Below are the code and all the weights of a small trained network. Each question names an input and a class and asks about switching units off, where a switched-off unit gives its printed mean instead of its output.

import numpy as np


def w(rows, s, z=0):
    codes = np.array(rows[::2]) - 128.0
    scale = np.full(codes.shape[1], s)
    scale[-1] = z or s
    return codes * scale


def f(y):
    return np.maximum(y, 0)


def log_softmax(a):
    a = a - a.max(-1, keepdims=True)
    return a - np.log(np.exp(a).sum(-1, keepdims=True))


def net(x, mask):
    res = np.array(x, float).reshape(1, 4) / 4 @ E
    y = f(res @ A[0][:, :-1].T + A[0][:, -1])
    res = res + np.where(mask, y, B[0][:, -1]) @ B[0][:, :-1]
    return log_softmax(res[-1] @ U[:, :-1].T + U[:, -1])


A, B = {}, {}
E = w([
[218,49,216,62,94,152,52],'x0',
[27,180,151,21,85,94,66],'x1',
[154,167,217,111,34,119,241],'x2',
[207,203,142,173,142,2,77],'x3',
],0.0076)
A[0] = w([
[90,172,124,152,140,122,183,31],'n0',
[177,223,132,168,147,29,121,12],'n1',
[202,33,191,36,89,145,78,32],'n2',
[172,217,206,96,57,88,237,86],'n3',
[241,70,111,242,188,144,188,202],'n4',
[107,60,98,112,107,227,187,119],'n5',
[117,145,193,115,39,157,222,59],'n6',
[94,89,37,127,230,128,10,155],'n7',
[44,193,139,57,72,78,63,133],'n8',
[179,67,191,97,108,181,69,7],'n9',
[27,44,114,96,138,237,187,2],'n10',
[67,168,53,148,164,101,176,35],'n11',
[2,183,165,23,75,96,58,79],'n12',
[65,161,133,57,101,75,64,34],'n13',
[201,105,199,109,133,132,83,93],'n14',
[64,194,81,181,120,127,216,25],'n15',
[198,166,113,160,138,20,84,195],'n16',
[43,197,63,169,166,121,191,3],'n17',
],0.0065,0.0012)
B[0] = w([
[179,179,60,64,107,135,80,166],'n0',
[50,69,127,115,134,62,50,212],'n1',
[180,182,40,70,69,97,91,228],'n2',
[153,134,216,147,216,231,20,234],'n3',
[124,54,102,205,29,140,203,254],'n4',
[50,77,153,132,113,67,90,214],'n5',
[141,145,173,140,209,191,14,207],'n6',
[199,169,184,176,217,241,57,226],'n7',
[147,48,116,188,89,157,201,220],'n8',
[161,187,52,51,75,113,109,199],'n9',
[3,57,182,102,166,17,39,235],'n10',
[181,196,45,75,93,125,63,187],'n11',
[175,85,125,223,56,154,184,241],'n12',
[113,66,111,222,81,158,189,198],'n13',
[133,168,62,73,75,75,99,193],'n14',
[180,160,68,70,75,121,75,201],'n15',
[14,75,195,164,153,81,54,223],'n16',
[183,172,61,92,75,123,85,201],'n17',
],0.0063,0.0078)
U = w([
[161,193,59,53,83,94,111,106],'0',
[33,95,177,123,150,23,101,122],'1',
[156,159,178,145,205,247,92,107],'2',
[136,80,117,201,62,156,214,105],'3',
[118,153,141,115,150,118,170,253],'4',
[118,188,151,66,203,74,244,1],'5',
],0.012,0.0077)

Each question gives the input, the list of numbers given to net, and the class t.
The units are the neurons (one row each of A and B). Each row of codes is followed by its name. A weight is (code - 128) times the scale printed after its matrix; where a second scale follows, it is the last column's (A, B and U).
mask holds one flag per neuron, in row order. A switched-off neuron (its flag False) gives its mean, the last column of its row in B, instead of its output. The means were averaged over made-up inputs and are rounded, as every weight is.
A unit's drop is (log p(t) with every unit on - log p(t) with that unit switched off) / (log p(t) with every unit on - log p(t) with every unit switched off).
The circuit of an input: a set's keep is (log p(t) with only the set's units on - log p(t) with every unit switched off) / (log p(t) with every unit on - log p(t) with every unit switched off). Starting from the 12 units with the biggest drops (on a tie, the unit counted first), units are removed one at a time, each time the one whose removal leaves the highest keep (on an exact tie, the one counted first), for as long as the keep stays at least 0.8.
units of the circuit, in order: the units of the circuit, biggest drop first
unit that matters most: the unit with the biggest drop
k most important neurons: the k neurons with the biggest drops, biggest first
drop of u: that unit's drop, to one decimal
input [8,-8,5,-2], class 0: unit that matters most	n2
input [8,-5,1,8], class 0: 2 most important neurons	[n2, n14]
input [2,-7,2,7], class 1: 2 most important neurons	[n16, n1]
input [-4,8,7,-4], class 3: 4 most important neurons	[n12, n8, n7, n13]
input [-3,5,5,-2], class 2: units of the circuit, in order	[n3, n6]
input [2,-7,-4,0], class 3: 2 most important neurons	[n4, n3]
input [-2,-1,5,-3], class 2: 2 most important neurons	[n6, n3]
input [-7,8,-1,-4], class 3: 4 most important neurons	[n12, n8, n13, n2]
input [3,7,7,-1], class 2: 3 most important neurons	[n3, n6, n4]
input [2,8,6,-4], class 3: 2 most important neurons	[n12, n8]
input [-1,-6,7,-8], class 1: 2 most important neurons	[n10, n5]
input [4,-7,-4,7], class 1: 4 most important neurons	[n16, n1, n12, n8]
input [1,3,7,-3], class 2: 2 most important neurons	[n3, n6]
input [2,1,7,-8], class 1: 2 most important neurons	[n10, n5]
input [-5,0,7,-6], class 2: units of the circuit, in order	[n6]
input [3,6,2,-4], class 3: 2 most important neurons	[n12, n8]
input [-4,5,-5,-2], class 2: 3 most important neurons	[n7, n4, n2]
input [-1,1,-5,3], class 2: 2 most important neurons	[n7, n10]
input [4,-1,2,-7], class 1: drop of n5	0.1
input [-8,-8,-8,7], class 0: unit that matters most	n11
input [4,7,-8,1], class 2: drop of n7	1.6
input [6,3,5,-8], class 1: drop of n6	0.1
input [5,8,-7,-6], class 3: drop of n3	0.2
